Below is a small trained network, with its code and all its weights. Each question gives an input and a target symbol and asks what happens when units are switched off, that is, made to give their printed mean instead of their output.

import numpy as np


def w(rows, s, z=0):
    codes = np.array(rows[::2]) - 128.0
    scale = np.full(codes.shape[1], s)
    scale[-1] = z or s
    return codes * scale


def norm(h):
    return h / np.sqrt((h * h).mean(-1, keepdims=True) + 1e-5)


def f(y):
    return y / 2 * (1 + np.tanh(0.7978845608 * (y + 0.044715 * y**3)))


def softmax(a):
    e = np.exp(a - a.max(-1, keepdims=True))
    return e / e.sum(-1, keepdims=True)


def log_softmax(a):
    a = a - a.max(-1, keepdims=True)
    return a - np.log(np.exp(a).sum(-1, keepdims=True))


def net(x, mask):
    ids = ['δζθμξπσω'.index(c) for c in x.split()]
    T = len(ids)
    res = E[ids] + P[:T]
    r = norm(res)
    for j in range(3):
        rows = slice(2 * j, 2 * j + 2)
        q, k, v = (r @ M[0][rows].T for M in (Q, K, V))
        z = softmax(np.where(np.tri(T) > 0, q @ k.T / 2**0.5, -1e9)) @ v
        o = O[0][rows]
        res = res + np.where(mask[j], z, o[:, -1]) @ o[:, :-1]
    y = f(norm(res) @ A[0][:, :-1].T + A[0][:, -1])
    res = res + np.where(mask[3:7], y, B[0][:, -1]) @ B[0][:, :-1]
    return log_softmax(norm(res)[-1] @ U[:, :-1].T + U[:, -1])


Q, K, V, O, A, B = {}, {}, {}, {}, {}, {}
E = w([
[120,153,143,101,113,166,164],'δ',
[171,138,158,141,151,153,151],'ζ',
[128,165,119,157,172,142,129],'θ',
[118,150,151,130,168,142,146],'μ',
[90,168,157,136,134,116,148],'ξ',
[40,6,141,169,102,177,43],'π',
[127,119,163,108,159,98,164],'σ',
[105,142,107,100,168,140,150],'ω',
],0.024)
P = w([
[125,110,131,117,123,138,87],'0',
[104,98,134,144,135,154,131],'1',
[99,109,127,166,154,158,200],'2',
[114,137,124,167,160,148,245],'3',
[110,106,151,123,137,157,82],'4',
[126,122,151,100,133,147,51],'5',
[185,158,127,52,109,91,9],'6',
[98,114,150,128,154,164,123],'7',
[82,106,144,157,158,166,178],'8',
[90,97,108,180,138,153,228],'9',
],0.014)
Q[0] = w([
[100,174,207,88,178,170,60],'head 0',
[191,138,98,58,84,80,25],'head 0',
[60,126,189,168,219,211,249],'head 1',
[132,197,225,22,196,167,31],'head 1',
[99,76,73,220,113,131,241],'head 2',
[181,107,33,133,18,39,57],'head 2',
],0.016)
K[0] = w([
[77,76,119,187,127,160,170],'head 0',
[156,203,122,132,166,111,245],'head 0',
[95,30,137,139,86,147,10],'head 1',
[84,68,109,203,125,156,203],'head 1',
[154,145,147,63,112,114,4],'head 2',
[170,230,126,92,165,104,192],'head 2',
],0.02)
V[0] = w([
[108,139,243,114,105,148,151],'head 0',
[136,80,89,138,174,115,145],'head 0',
[93,81,99,4,156,142,160],'head 1',
[74,199,57,124,50,195,125],'head 1',
[206,100,150,129,64,167,153],'head 2',
[76,113,137,124,89,39,154],'head 2',
],0.013)
O[0] = w([
[177,117,92,103,132,102,182,254],'head 0',
[123,139,105,164,91,151,116,123],'head 0',
[151,41,96,113,113,155,2,188],'head 1',
[17,79,108,106,152,106,156,114],'head 1',
[142,229,69,89,184,200,118,57],'head 2',
[159,69,197,123,179,110,159,64],'head 2',
],0.013,0.007)
A[0] = w([
[34,149,71,106,120,77,144,115],'neuron 0',
[191,94,26,154,9,69,157,2],'neuron 1',
[119,134,145,204,92,138,157,148],'neuron 2',
[117,94,85,214,170,66,75,144],'neuron 3',
],0.013,0.0076)
B[0] = w([
[179,121,145,52,146,69,22,227],'neuron 0',
[96,110,195,9,81,206,142,164],'neuron 1',
[149,138,148,70,114,120,27,253],'neuron 2',
[92,225,100,144,114,206,197,237],'neuron 3',
],0.013,0.0043)
U = w([
[130,125,141,18,73,185,203,3],'δ',
[114,63,49,199,74,131,126,161],'ζ',
[136,82,22,48,220,132,134,73],'θ',
[152,211,63,152,170,138,189,234],'μ',
[106,198,164,141,98,32,96,114],'ξ',
[254,85,126,161,150,154,125,94],'π',
[125,99,130,147,140,61,231,248],'σ',
[114,139,163,128,217,165,141,86],'ω',
],0.0089,0.0047)

Each question gives the input, a string of symbols that net reads in full, and the target symbol t.
The units are the heads (2 rows each of Q, K, V and O) and the neurons (one row each of A and B). Each row of codes is followed by its name. A weight is (code - 128) times the scale printed after its matrix; where a second scale follows, it is the last column's (O, A, B and U).
mask holds one flag per unit, heads first, then neurons. A switched-off unit (its flag False) gives its mean, the last column of its rows in O or B, instead of its output. The means were averaged over made-up inputs and are rounded, as every weight is.
A unit's drop is (log p(t) with every unit on - log p(t) with that unit switched off) / (log p(t) with every unit on - log p(t) with every unit switched off).
The circuit of an input: a set's keep is (log p(t) with only the set's units on - log p(t) with every unit switched off) / (log p(t) with every unit on - log p(t) with every unit switched off). Starting from all 7 units, units are removed one at a time, each time the one whose removal leaves the highest keep (on an exact tie, the one counted first), for as long as the keep stays at least 0.8.
circuit, biggest first: the units of the circuit, biggest drop first
unit that matters most: the unit with the biggest drop
k most important neurons: the k neurons with the biggest drops, biggest first
heads that matter: for each layer, one digit per head in row order, 1 if its drop is at least 0.15 and else 0, layers parted by /
input μ δ δ ζ, target δ: circuit, biggest first -> neuron 1; head 2
input ζ σ ζ π δ ω θ, target μ: circuit, biggest first -> head 2; head 1
input ζ ω μ μ ξ, target ζ: circuit, biggest first -> head 1; head 2
input δ ξ ω ξ μ ξ δ, target σ: circuit, biggest first -> head 2; head 1; neuron 2
input μ σ ξ ζ ω ζ δ ζ π ξ, target ξ: heads that matter -> 000
input μ θ μ δ ω ξ, target δ: circuit, biggest first -> neuron 1; head 0; head 2
input ζ μ ξ σ, target μ: circuit, biggest first -> head 2
input σ ω ξ ξ θ ξ σ δ, target ξ: circuit, biggest first -> head 1; head 2; neuron 0
input μ ζ σ ξ σ θ, target π: heads that matter -> 011
input π ω π μ, target ω: heads that matter -> 101
input θ μ ξ, target ξ: heads that matter -> 010
input μ ξ μ ω ζ θ, target δ: circuit, biggest first -> neuron 1; head 2; head 0
input μ ω μ μ δ σ σ, target δ: heads that matter -> 100
input ξ ξ ξ ξ θ, target σ: heads that matter -> 001
input δ ω μ μ ω δ ξ ζ ζ, target θ: unit that matters most -> head 1
input μ ξ θ, target δ: heads that matter -> 000
input μ μ σ θ θ ξ μ σ, target ξ: heads that matter -> 011
input μ μ ζ ξ μ σ ω ξ ω δ, target ζ: heads that matter -> 110
input σ δ ξ ζ ξ μ, target σ: heads that matter -> 001
input ξ σ μ μ, target σ: circuit, biggest first -> head 2
input ξ ζ μ ζ ξ μ, target δ: circuit, biggest first -> head 0; head 2; neuron 1
input δ ξ δ δ μ δ ζ ξ, target δ: heads that matter -> 110
input ζ δ ξ ξ δ ω, target σ: circuit, biggest first -> head 2; head 1
input θ δ δ μ ξ σ δ θ ξ ξ, target θ: heads that matter -> 000
input ξ σ ω, target σ: heads that matter -> 001
input ω ζ ξ ξ σ, target μ: heads that matter -> 011
input ξ δ ζ σ μ σ ω ξ ξ, target π: circuit, biggest first -> head 1
input μ μ ξ ξ ζ μ δ ξ π μ, target ω: 2 most important neurons -> neuron 2; neuron 0
